Here is a tiny trained network, its code and every weight. The questions are about switching its units off for an input and a class, where a switched-off unit gives its printed mean instead of its output.

import numpy as np


def w(rows, s, z=0):
    codes = np.array(rows[::2]) - 128.0
    scale = np.full(codes.shape[1], s)
    scale[-1] = z or s
    return codes * scale


def f(y):
    return np.maximum(y, 0)


def log_softmax(a):
    a = a - a.max(-1, keepdims=True)
    return a - np.log(np.exp(a).sum(-1, keepdims=True))


def net(x, mask):
    res = np.array(x, float).reshape(1, 5) / 4 @ E
    y = f(res @ A[0][:, :-1].T + A[0][:, -1])
    res = res + np.where(mask, y, B[0][:, -1]) @ B[0][:, :-1]
    return log_softmax(res[-1] @ U[:, :-1].T + U[:, -1])


A, B = {}, {}
E = w([
[229,78,214,217,207],'x0',
[128,127,127,128,128],'x1',
[16,221,163,215,174],'x2',
[186,234,254,99,47],'x3',
[214,242,28,81,196],'x4',
],0.0067)
A[0] = w([
[158,205,101,131,182,222],'n0',
[192,107,141,86,46,90],'n1',
[65,179,131,161,173,65],'n2',
[212,105,168,177,200,108],'n3',
[105,199,173,159,120,90],'n4',
[69,44,132,159,116,160],'n5',
[66,50,183,197,53,144],'n6',
[155,148,23,146,207,146],'n7',
[87,51,110,183,96,134],'n8',
[73,166,88,63,32,132],'n9',
[110,116,188,149,51,172],'n10',
[185,215,124,117,123,120],'n11',
[172,103,172,160,202,106],'n12',
[74,166,123,70,53,30],'n13',
[34,139,152,149,187,39],'n14',
[177,209,134,100,138,138],'n15',
[194,193,59,147,150,59],'n16',
[77,68,187,135,1,154],'n17',
[156,178,137,94,152,169],'n18',
[158,56,107,45,75,147],'n19',
[140,212,198,64,58,41],'n20',
[73,184,172,131,155,2],'n21',
[152,159,69,110,167,140],'n22',
[69,168,34,90,60,190],'n23',
[142,160,55,100,184,166],'n24',
[217,125,216,180,189,179],'n25',
[101,73,30,154,248,39],'n26',
[133,213,163,201,59,40],'n27',
[101,91,140,166,68,127],'n28',
[194,110,123,191,216,167],'n29',
[116,167,121,154,162,107],'n30',
[184,193,78,114,203,115],'n31',
[62,131,109,158,200,107],'n32',
[203,111,158,71,66,105],'n33',
[212,187,227,146,111,26],'n34',
[173,35,51,117,103,61],'n35',
[74,184,163,151,145,143],'n36',
[104,105,91,170,135,88],'n37',
[58,153,72,46,86,110],'n38',
[181,76,102,159,107,111],'n39',
[22,131,110,158,251,63],'n40',
],0.009,0.00079)
B[0] = w([
[171,123,150,201,75,211],'n0',
[196,197,61,62,167,215],'n1',
[209,205,59,119,157,193],'n2',
[46,170,208,156,193,219],'n3',
[202,156,39,52,142,193],'n4',
[157,84,124,173,72,215],'n5',
[188,139,154,189,90,254],'n6',
[136,77,136,146,35,222],'n7',
[143,81,109,163,72,206],'n8',
[48,146,236,145,190,243],'n9',
[171,81,153,169,41,210],'n10',
[144,69,126,146,56,214],'n11',
[44,152,183,124,195,198],'n12',
[47,120,182,145,188,215],'n13',
[172,181,80,102,156,198],'n14',
[135,73,140,152,41,212],'n15',
[175,125,151,214,120,213],'n16',
[176,109,146,198,90,253],'n17',
[131,79,135,196,61,186],'n18',
[208,214,89,108,201,222],'n19',
[49,63,104,60,87,243],'n20',
[218,217,87,95,159,182],'n21',
[163,121,173,178,83,196],'n22',
[76,125,230,191,197,249],'n23',
[134,101,151,186,60,211],'n24',
[40,142,174,119,172,244],'n25',
[56,12,80,43,44,233],'n26',
[148,92,3,2,107,205],'n27',
[209,105,170,205,120,189],'n28',
[54,112,176,140,170,211],'n29',
[185,150,57,120,128,165],'n30',
[168,114,166,215,113,224],'n31',
[153,157,78,40,140,192],'n32',
[181,206,79,64,145,222],'n33',
[24,48,135,58,109,238],'n34',
[191,211,54,45,169,213],'n35',
[175,220,83,92,139,192],'n36',
[134,105,57,81,79,166],'n37',
[41,147,228,164,216,238],'n38',
[132,166,105,88,184,175],'n39',
[142,167,49,65,142,224],'n40',
],0.0056,0.0074)
U = w([
[154,107,141,240,30,66],'0',
[6,136,179,154,239,98],'1',
[71,78,84,50,57,251],'2',
[192,198,73,76,186,4],'3',
],0.015,0.0027)

Each question gives the input, the list of numbers given to net, and the class t.
The units are the neurons (one row each of A and B). Each row of codes is followed by its name. A weight is (code - 128) times the scale printed after its matrix; where a second scale follows, it is the last column's (A, B and U).
mask holds one flag per neuron, in row order. A switched-off neuron (its flag False) gives its mean, the last column of its row in B, instead of its output. The means were averaged over made-up inputs and are rounded, as every weight is.
A unit's drop is (log p(t) with every unit on - log p(t) with that unit switched off) / (log p(t) with every unit on - log p(t) with every unit switched off).
The circuit of an input: a set's keep is (log p(t) with only the set's units on - log p(t) with every unit switched off) / (log p(t) with every unit on - log p(t) with every unit switched off). Starting from the 12 units with the biggest drops (on a tie, the unit counted first), units are removed one at a time, each time the one whose removal leaves the highest keep (on an exact tie, the one counted first), for as long as the keep stays at least 0.8.
units of the circuit, in order: the units of the circuit, biggest drop first
top k neurons: the k neurons with the biggest drops, biggest first
drop of u: that unit's drop, to one decimal
input [3,-5,-5,4,1], class 3: units of the circuit, in order -> (n33)
input [7,4,2,0,7], class 0: top 2 neurons -> (n0; n7)
input [-8,2,-1,7,2], class 1: top 2 neurons -> (n9; n38)
input [-5,1,-6,7,-7], class 0: top 4 neurons -> (n17; n10; n6; n28)
input [8,4,7,-1,8], class 0: top 3 neurons -> (n0; n7; n31)
input [-6,-1,5,8,2], class 2: top 3 neurons -> (n27; n20; n4)
input [-8,-6,-3,-3,-6], class 1: top 2 neurons -> (n38; n9)
input [3,-2,7,8,3], class 2: top 2 neurons -> (n34; n20)
input [-8,-6,-2,0,6], class 1: top 3 neurons -> (n38; n9; n23)
input [0,0,1,3,-1], class 2: drop of n29 -> 0.0
input [-1,-2,7,7,8], class 0: drop of n16 -> 0.1
input [-6,-3,5,3,1], class 1: drop of n23 -> 0.4
input [0,4,8,-6,-6], class 3: drop of n40 -> 0.2
input [7,-1,4,-8,-1], class 2: units of the circuit, in order -> (n26)
